Here is a tiny trained network, its code and every weight. The questions are about switching its units off for an input and a class, where a switched-off unit gives its printed mean instead of its output.

import numpy as np


def w(rows, s, z=0):
    codes = np.array(rows[::2]) - 128.0
    scale = np.full(codes.shape[1], s)
    scale[-1] = z or s
    return codes * scale


def f(y):
    return np.maximum(y, 0)


def log_softmax(a):
    a = a - a.max(-1, keepdims=True)
    return a - np.log(np.exp(a).sum(-1, keepdims=True))


def net(x, mask):
    res = np.array(x, float).reshape(1, 8) / 4 @ E
    y = f(res @ A[0][:, :-1].T + A[0][:, -1])
    res = res + np.where(mask, y, B[0][:, -1]) @ B[0][:, :-1]
    return log_softmax(res[-1] @ U[:, :-1].T + U[:, -1])


A, B = {}, {}
E = w([
[72,114,107,167,30,255,195,191,109,85,174],'x0',
[131,68,152,187,181,129,133,172,98,179,148],'x1',
[77,209,121,181,111,145,83,75,159,63,82],'x2',
[122,105,118,85,181,131,124,212,106,224,152],'x3',
[196,76,251,17,117,212,146,203,196,149,66],'x4',
[208,185,142,163,138,31,195,46,185,252,80],'x5',
[138,66,162,116,235,130,212,72,146,108,71],'x6',
[161,83,181,222,88,34,139,130,86,71,166],'x7',
],0.0076)
A[0] = w([
[45,103,105,144,103,230,52,222,56,39,207,136],'neuron 1',
[144,192,85,84,120,133,185,60,225,173,101,170],'neuron 2',
[75,68,148,48,200,221,110,254,129,183,153,253],'neuron 3',
[168,122,98,126,125,179,195,16,191,126,128,221],'neuron 4',
[124,206,74,133,87,200,19,144,158,212,119,93],'neuron 5',
[47,160,68,162,153,131,64,85,64,82,153,38],'neuron 6',
[88,173,175,223,197,188,52,110,198,136,17,84],'neuron 7',
[120,193,153,17,92,173,62,105,224,60,91,160],'neuron 8',
],0.011,0.0041)
B[0] = w([
[43,197,91,125,71,164,220,148,55,130,162,255],'neuron 1',
[109,100,102,148,94,173,149,143,61,157,152,210],'neuron 2',
[149,124,158,102,109,166,94,116,91,110,55,240],'neuron 3',
[122,135,119,86,139,112,65,139,10,101,105,191],'neuron 4',
[167,95,180,127,145,141,143,116,138,99,80,196],'neuron 5',
[166,67,114,109,167,90,67,107,152,115,143,188],'neuron 6',
[98,147,108,104,47,107,142,148,58,118,175,184],'neuron 7',
[173,95,149,154,183,142,138,108,106,95,63,220],'neuron 8',
],0.012,0.021)
U = w([
[206,153,126,155,116,89,117,139,177,254,177,24],'0',
[211,74,181,99,138,150,138,92,106,70,50,245],'1',
[93,213,135,156,118,148,209,172,217,94,170,4],'2',
[96,107,135,65,204,100,70,108,229,52,145,48],'3',
[87,158,72,89,85,143,152,125,48,137,143,189],'4',
[134,110,50,160,162,54,80,38,124,67,194,64],'5',
],0.0076,0.0038)

Each question gives the input, the list of numbers given to net, and the class t.
The units are the neurons (one row each of A and B). Each row of codes is followed by its name. A weight is (code - 128) times the scale printed after its matrix; where a second scale follows, it is the last column's (A, B and U).
mask holds one flag per neuron, in row order. A switched-off neuron (its flag False) gives its mean, the last column of its row in B, instead of its output. The means were averaged over made-up inputs and are rounded, as every weight is.
A unit's drop is (log p(t) with every unit on - log p(t) with that unit switched off) / (log p(t) with every unit on - log p(t) with every unit switched off).
The circuit of an input: a set's keep is (log p(t) with only the set's units on - log p(t) with every unit switched off) / (log p(t) with every unit on - log p(t) with every unit switched off). Starting from all 8 units, units are removed one at a time, each time the one whose removal leaves the highest keep (on an exact tie, the one counted first), for as long as the keep stays at least 0.8.
units of the circuit, in order: the units of the circuit, biggest drop first
most important unit: the unit with the biggest drop
k most important neurons: the k neurons with the biggest drops, biggest first
drop of u: that unit's drop, to one decimal
input [-8,-1,2,-4,-3,3,4,2], class 4: 3 most important neurons => (neuron 7; neuron 2; neuron 8)
input [0,3,-2,-6,-7,6,-3,-4], class 5: units of the circuit, in order => (neuron 1; neuron 3)
input [-2,-8,3,4,-2,-5,6,-2], class 1: units of the circuit, in order => (neuron 8)
input [-4,-5,0,-5,5,7,5,-3], class 4: 2 most important neurons => (neuron 2; neuron 7)
input [2,4,2,4,4,7,-1,3], class 0: 3 most important neurons => (neuron 1; neuron 8; neuron 3)
input [-4,-2,-5,-7,-5,-5,-1,-2], class 5: units of the circuit, in order => (neuron 6; neuron 3)
input [2,7,-1,1,2,5,-5,5], class 0: 3 most important neurons => (neuron 1; neuron 3; neuron 8)
input [2,4,-3,7,-1,6,4,5], class 0: 2 most important neurons => (neuron 1; neuron 8)
input [-4,-8,-1,8,-6,3,-8,4], class 5: units of the circuit, in order => (neuron 3; neuron 1)
input [2,4,5,-6,-6,3,-1,0], class 5: 2 most important neurons => (neuron 1; neuron 6)
input [-1,-7,3,-5,1,5,5,7], class 4: 3 most important neurons => (neuron 5; neuron 3; neuron 2)
input [7,-3,-5,-1,8,-1,-2,-1], class 1: 2 most important neurons => (neuron 3; neuron 8)
input [2,-2,7,4,0,5,-6,6], class 1: 2 most important neurons => (neuron 1; neuron 5)
input [-7,-8,5,-8,-3,-8,-5,8], class 5: units of the circuit, in order => (neuron 6)
input [-1,8,8,4,-4,-1,4,5], class 5: 2 most important neurons => (neuron 1; neuron 6)
input [-8,5,-8,-4,-8,6,8,4], class 5: 2 most important neurons => (neuron 1; neuron 3)
input [7,-5,-5,-1,2,-1,7,-5], class 1: 3 most important neurons => (neuron 3; neuron 1; neuron 7)
input [4,-5,-2,0,8,-8,7,8], class 4: 2 most important neurons => (neuron 1; neuron 5)
input [1,4,-5,5,5,4,-6,7], class 1: 2 most important neurons => (neuron 1; neuron 3)
input [1,-3,2,4,-8,3,-4,-1], class 5: most important unit => neuron 3
input [-8,2,-6,6,-7,7,2,4], class 0: drop of neuron 4 => 0.1
input [1,-7,7,-1,4,6,7,8], class 4: drop of neuron 7 => 0.4
input [8,-5,3,1,3,3,-7,8], class 2: drop of neuron 1 => -0.1
input [1,-8,4,-8,-3,2,-8,-7], class 1: drop of neuron 7 => 0.0
